[[-31 -67  43]
 [-77 -20 -33]
 [ 38 -19 -51]
 [ 15  48 -35]]
:
[ 43 -20  38]

[[ -9  19 -88  82]
 [ 76 -85 -34  72]
 [-28  -2  15 -16]
 [-11 -38  -1 -33]
 [ 33   5   4   4]]
:
[ 82 -34  -2 -11]

[[  3  13]
 [ 12 -74]]
:
[13 12]

[[-12  58  19]
 [ 35 -53  61]
 [ 33 -55 -70]
 [ 39 -91 -51]
 [-85 -27  26]]
:
[ 19 -53  33]

[[-41 -13 -18  16]
 [ 42  -1  -9  89]
 [ 25 -33 -16  47]
 [ 21 -36 -17 -63]]
:
[ 16  -9 -33  21]

[[ -3   1 -69]
 [ 13 -92  70]
 [ 24 -47 -22]
 [  3 -95 -15]]
:
[-69 -92  24]

[[ 41  25  68 -10  16]
 [ 50  -2   5 -57  23]
 [  7 -30  34  -2 -16]]
:
[ 16 -57  34]
---
[[-36  -6]
 [-22 -94]
 [  8  46]
 [-48  14]
 [ 29  44]
 [-13 -85]]
:
[[-36  -6]
 [  8  46]
 [ 29  44]]

[[ 27 -42   1 -15 -85  24]
 [  0   1  -1   1  -2   1]
 [  5   6   5   0  -8  -1]]
:
[[ 27 -42   1 -15 -85  24]
 [  5   6   5   0  -8  -1]]

[[-71 -10 -29   4]
 [-15  21  -3   1]
 [ 46  25  51 -16]]
:
[[-71 -10 -29   4]
 [ 46  25  51 -16]]

[[-59 -27 -79 -68 -13 -90 -55   8 -32 -37  -3 -38]
 [-70 -72 -43 -33 -26 -85 -52  35 -53 -68  -9  44]]
:
[[-59 -27 -79 -68 -13 -90 -55   8 -32 -37  -3 -38]]

[[ 26   4  20 -41 -68  -3 -38  -8   6  14  20 -60  20  34]
 [  3 -24  -1 -25 -18 -14 -25 -47 -14 -23   2 -11 -15  -6]
 [-24 -27 -20  23  44 -21  26   5  13 -14 -25  29 -14 -23]
 [ -3 -30 -18 -53  -4  -7   2 -49  15 -23 -22 -44  22  -7]
 [-16   5 -22  17 -46  -8 -21  19 -28  22 -24 -22 -23  27]]
:
[[ 26   4  20 -41 -68  -3 -38  -8   6  14  20 -60  20  34]
 [-24 -27 -20  23  44 -21  26   5  13 -14 -25  29 -14 -23]
 [-16   5 -22  17 -46  -8 -21  19 -28  22 -24 -22 -23  27]]

[[ -5  29 -22   9  -3 -40  15 -14 -29  18  70 -16  -3 -39 -34]
 [-10  31 -23   6  23  23  32  -3  37   0 -21  54  10 -42  62]
 [ -6  -7 -11  -9 -14  19 -15 -20  -2  21  31 -15  23 -26 -25]
 [ 22  22  43  63  29 -37  33  34 -70   6  27 -48  -8  38 -77]
 [ 17  16  30  -6   9  31  12  -7  32  37  24   9  51  18  39]]
:
[[ -5  29 -22   9  -3 -40  15 -14 -29  18  70 -16  -3 -39 -34]
 [ -6  -7 -11  -9 -14  19 -15 -20  -2  21  31 -15  23 -26 -25]
 [ 17  16  30  -6   9  31  12  -7  32  37  24   9  51  18  39]]

[[-18   3  11]
 [ -4  13  -2]
 [-20  -4  15]
 [  0  33 -14]
 [ -2  23  -8]
 [-26  36   5]
 [-26  19  11]
 [-16 -78  40]
 [  6  33 -16]
 [ 40  -7 -26]]
:
[[-18   3  11]
 [-20  -4  15]
 [ -2  23  -8]
 [-26  19  11]
 [  6  33 -16]]
---
[[-31  21  -7 -25   4 -24  19  15]
 [ 60  24 -12 -27  -2  45 -25   1]
 [-17  41 -23   6  46  23  14 -41]
 [  4  26  -1   8  11  34  20 -11]
 [ -6   9  14 -19  28 -17  14  -9]
 [ 16 -23   9  22  29 -22 -49 -25]
 [-22 -46  33  59  40 -57 -18 -14]
 [-85  -6  -5  30   0 -13 -12  45]
 [ 14  30  -8 -27 -26  45  45 -13]
 [-10   6 -21 -56 -18 -25   8 -28]
 [-56   0 -19 -37  25 -44 -45 -27]
 [  4  16  -3   3 -15  29  -3  -7]]
:
[[ 21  -7 -25   4 -24  19  15 -31]
 [ 24 -12 -27  -2  45 -25   1  60]
 [ 41 -23   6  46  23  14 -41 -17]
 [ 26  -1   8  11  34  20 -11   4]
 [  9  14 -19  28 -17  14  -9  -6]
 [-23   9  22  29 -22 -49 -25  16]
 [-46  33  59  40 -57 -18 -14 -22]
 [ -6  -5  30   0 -13 -12  45 -85]
 [ 30  -8 -27 -26  45  45 -13  14]
 [  6 -21 -56 -18 -25   8 -28 -10]
 [  0 -19 -37  25 -44 -45 -27 -56]
 [ 16  -3   3 -15  29  -3  -7   4]]

[[ 18   2  25 -16  -2  -1  24  13  31  12  32  54  22  -2]
 [-29   0  74 -13  50 -20  57  17  60  27 -71  -6   2  10]]
:
[[  2  25 -16  -2  -1  24  13  31  12  32  54  22  -2  18]
 [  0  74 -13  50 -20  57  17  60  27 -71  -6   2  10 -29]]

[[-59   2 -22   0  31 -10]
 [-20  11 -29  13  14 -23]
 [-67 -11  18 -17  71   9]
 [-21  19  -4 -33  62  -8]
 [ 31  27  11  -7  -6 -16]
 [ 25  -5 -27  17 -10  31]
 [-20   3 -84 -10 -20  55]
 [-10 -35  -6 -29 -66 -45]
 [  3  44 -25 -49  17   4]
 [-18  -9  -5  -6 -28 -48]
 [ 68  48  78 -22 -14 -85]]
:
[[  2 -22   0  31 -10 -59]
 [ 11 -29  13  14 -23 -20]
 [-11  18 -17  71   9 -67]
 [ 19  -4 -33  62  -8 -21]
 [ 27  11  -7  -6 -16  31]
 [ -5 -27  17 -10  31  25]
 [  3 -84 -10 -20  55 -20]
 [-35  -6 -29 -66 -45 -10]
 [ 44 -25 -49  17   4   3]
 [ -9  -5  -6 -28 -48 -18]
 [ 48  78 -22 -14 -85  68]]

[[-30 -14 -37   3  13 -18 -39  52]
 [ -8  18 -13  59 -37   2  25  15]
 [  9 -43 -60 -30 -50 -52   0  82]
 [-58  12  14  22  29  20  33   4]
 [ 60   8 -29 -15  23 -21  11  32]
 [-13 -12  91   0  12  45  41 -10]
 [ 34  48   9   6  12  25  28  34]
 [ 14   0  23   4  36  -1  40  19]
 [ -8  46 -77   8 -19   4 -18  40]
 [  8  36 -10  50   6   5  12 -27]
 [ 34   5  13  16 -21  19 -24  45]]
:
[[-14 -37   3  13 -18 -39  52 -30]
 [ 18 -13  59 -37   2  25  15  -8]
 [-43 -60 -30 -50 -52   0  82   9]
 [ 12  14  22  29  20  33   4 -58]
 [  8 -29 -15  23 -21  11  32  60]
 [-12  91   0  12  45  41 -10 -13]
 [ 48   9   6  12  25  28  34  34]
 [  0  23   4  36  -1  40  19  14]
 [ 46 -77   8 -19   4 -18  40  -8]
 [ 36 -10  50   6   5  12 -27   8]
 [  5  13  16 -21  19 -24  45  34]]

[[ 38 -10  16  25  32  14  25   6  52  -1  16   5]
 [-52  26   9  18 -50  -6   9   4  17  37  19 -33]
 [  1 -46   7 -15 -14 -27  18 -26  54  20   2 -53]
 [ -7  18  19  -7 -43  11  -8   3   4   0  -3 -40]
 [ 13  26  10  14 -12  43  -7   1  -2 -27  -3 -18]
 [  6 -45  16 -19 -91   3 -24  -6  -7 -11 -10 -68]]
:
[[-10  16  25  32  14  25   6  52  -1  16   5  38]
 [ 26   9  18 -50  -6   9   4  17  37  19 -33 -52]
 [-46   7 -15 -14 -27  18 -26  54  20   2 -53   1]
 [ 18  19  -7 -43  11  -8   3   4   0  -3 -40  -7]
 [ 26  10  14 -12  43  -7   1  -2 -27  -3 -18  13]
 [-45  16 -19 -91   3 -24  -6  -7 -11 -10 -68   6]]

[[  2  -7  10  -9 -20  10  -5  44  -6]
 [ -5  -2  -1  14  37 -29  71  -3  -7]
 [ -2 -43  20  20  35 -23   7 -14 -18]
 [ -1  16 -39   5 -29  -6  19   4  14]
 [ 91 -49 -43  -2 -59 -46  -8  21   9]
 [ 32  -8 -25  -4 -40  -5   4  36 -11]
 [ 21 -48 -26   9  20 -13  30 -27  -9]
 [ 34   3   9 -13  34   9 -31 -30  -2]
 [ 19 -50   2  -1  25 -48 -20 -55   0]]
:
[[ -7  10  -9 -20  10  -5  44  -6   2]
 [ -2  -1  14  37 -29  71  -3  -7  -5]
 [-43  20  20  35 -23   7 -14 -18  -2]
 [ 16 -39   5 -29  -6  19   4  14  -1]
 [-49 -43  -2 -59 -46  -8  21   9  91]
 [ -8 -25  -4 -40  -5   4  36 -11  32]
 [-48 -26   9  20 -13  30 -27  -9  21]
 [  3   9 -13  34   9 -31 -30  -2  34]
 [-50   2  -1  25 -48 -20 -55   0  19]]

[[  7 -27 -29  10  19  25 -20]
 [ 33  -8  18   0  -3   5  -6]
 [ 37  23   8   8  53  18 -35]
 [-23 -42  19  35  17 -22  20]
 [ -4  21  44  -6 -47  37   4]
 [-12 -39 -33  35 -40 -57  -6]
 [ 76   3  57  -8  58 -15  16]]
:
[[-27 -29  10  19  25 -20   7]
 [ -8  18   0  -3   5  -6  33]
 [ 23   8   8  53  18 -35  37]
 [-42  19  35  17 -22  20 -23]
 [ 21  44  -6 -47  37   4  -4]
 [-39 -33  35 -40 -57  -6 -12]
 [  3  57  -8  58 -15  16  76]]

[[ -6 -13  41]
 [ 10  12 -86]
 [ -1  23  -3]
 [ 44  37  10]
 [-59   7 -17]
 [  0   1 -43]
 [ 18  16 -72]
 [ 19 -25 -53]]
:
[[-13  41  -6]
 [ 12 -86  10]
 [ 23  -3  -1]
 [ 37  10  44]
 [  7 -17 -59]
 [  1 -43   0]
 [ 16 -72  18]
 [-25 -53  19]]
